Below is a small trained network, with its code and all its weights. Each question gives an input and a class and asks what happens when units are switched off, that is, made to give their printed mean instead of their output.

import numpy as np


def w(rows, s, z=0):
    codes = np.array(rows[::2]) - 128.0
    scale = np.full(codes.shape[1], s)
    scale[-1] = z or s
    return codes * scale


def norm(h):
    return h / np.sqrt((h * h).mean(-1, keepdims=True) + 1e-5)


def f(y):
    return np.maximum(y, 0)


def log_softmax(a):
    a = a - a.max(-1, keepdims=True)
    return a - np.log(np.exp(a).sum(-1, keepdims=True))


def net(x, mask):
    res = np.array(x, float).reshape(1, 3) / 4 @ E
    u = 0
    for l in range(2):
        y = f(norm(res) @ A[l][:, :-1].T + A[l][:, -1])
        res = res + np.where(mask[u : u + 4], y, B[l][:, -1]) @ B[l][:, :-1]
        u += 4
    return log_softmax(norm(res)[-1] @ U[:, :-1].T + U[:, -1])


A, B = {}, {}
E = w([
[2,94,93,184,173,185,42,205,104,206],'x0',
[158,114,135,122,123,57,152,195,192,43],'x1',
[163,37,206,184,39,210,138,53,53,112],'x2',
],0.0055)
A[0] = w([
[50,251,24,187,209,71,171,123,196,166,53],'0.n0',
[221,186,70,78,210,91,156,173,198,95,44],'0.n1',
[115,219,116,3,202,46,39,93,183,224,78],'0.n2',
[97,127,100,165,180,104,71,159,240,83,2],'0.n3',
],0.0051,0.0047)
B[0] = w([
[148,121,101,103,48,187,4,118,80,65,244],'0.n0',
[114,70,220,62,179,46,227,107,240,199,233],'0.n1',
[116,165,62,114,255,241,157,74,79,98,254],'0.n2',
[40,46,93,131,23,96,63,227,95,23,168],'0.n3',
],0.0059,0.0054)
A[1] = w([
[74,128,123,195,58,30,101,213,146,140,28],'1.n0',
[166,156,177,104,100,162,124,86,97,122,107],'1.n1',
[65,134,140,150,115,197,65,118,82,253,1],'1.n2',
[90,176,117,200,37,100,85,221,120,109,15],'1.n3',
],0.0072,0.0039)
B[1] = w([
[192,120,103,208,166,146,40,173,164,177,166],'1.n0',
[126,86,112,131,104,145,93,208,111,81,212],'1.n1',
[85,167,209,163,86,49,218,25,121,218,255],'1.n2',
[254,81,153,160,159,39,160,160,164,192,168],'1.n3',
],0.0085,0.0051)
U = w([
[39,102,251,236,26,75,196,18,38,255,196],'0',
[36,231,24,74,236,216,63,21,24,211,213],'1',
[15,177,159,90,32,223,215,230,182,159,3],'2',
[11,201,163,114,47,238,217,213,205,126,3],'3',
[215,167,183,4,214,5,252,74,235,94,183],'4',
[231,52,127,221,180,49,20,222,173,219,199],'5',
[17,107,26,29,218,59,26,248,186,39,124],'6',
[235,19,194,102,2,212,174,106,49,8,165],'7',
],0.0092,0.0074)

Each question gives the input, the list of numbers given to net, and the class t.
The units are the neurons (one row each of A and B). Each row of codes is followed by its name. A weight is (code - 128) times the scale printed after its matrix; where a second scale follows, it is the last column's (A, B and U).
mask holds one flag per neuron, layer by layer. A switched-off neuron (its flag False) gives its mean, the last column of its row in B, instead of its output. The means were averaged over made-up inputs and are rounded, as every weight is.
A unit's drop is (log p(t) with every unit on - log p(t) with that unit switched off) / (log p(t) with every unit on - log p(t) with every unit switched off).
The circuit of an input: a set's keep is (log p(t) with only the set's units on - log p(t) with every unit switched off) / (log p(t) with every unit on - log p(t) with every unit switched off). Starting from all 8 units, units are removed one at a time, each time the one whose removal leaves the highest keep (on an exact tie, the one counted first), for as long as the keep stays at least 0.8.
circuit, biggest first: the units of the circuit, biggest drop first
k most important neurons: the k neurons with the biggest drops, biggest first
k most important neurons of layer l: the k neurons of layer l with the biggest drops, biggest first
input [1,8,-1], class 5: circuit, biggest first => [1.n0, 0.n2]
input [8,6,6], class 5: 2 most important neurons of layer 1 => [1.n0, 1.n3]
input [-5,-8,0], class 7: 2 most important neurons => [1.n1, 1.n2]
input [0,6,-2], class 6: 3 most important neurons => [0.n1, 0.n3, 1.n2]
input [8,6,0], class 5: most important neuron => [1.n3]
input [0,-1,-8], class 1: 2 most important neurons => [0.n2, 1.n1]
input [2,6,-2], class 5: 2 most important neurons => [0.n3, 1.n0]
input [0,1,0], class 5: circuit, biggest first => [0.n2, 1.n0]
input [6,8,-5], class 5: 3 most important neurons => [1.n3, 1.n0, 0.n3]
input [4,6,7], class 5: 3 most important neurons => [0.n2, 1.n2, 0.n1]
input [-2,-2,-2], class 1: 2 most important neurons of layer 0 => [0.n2, 0.n0]
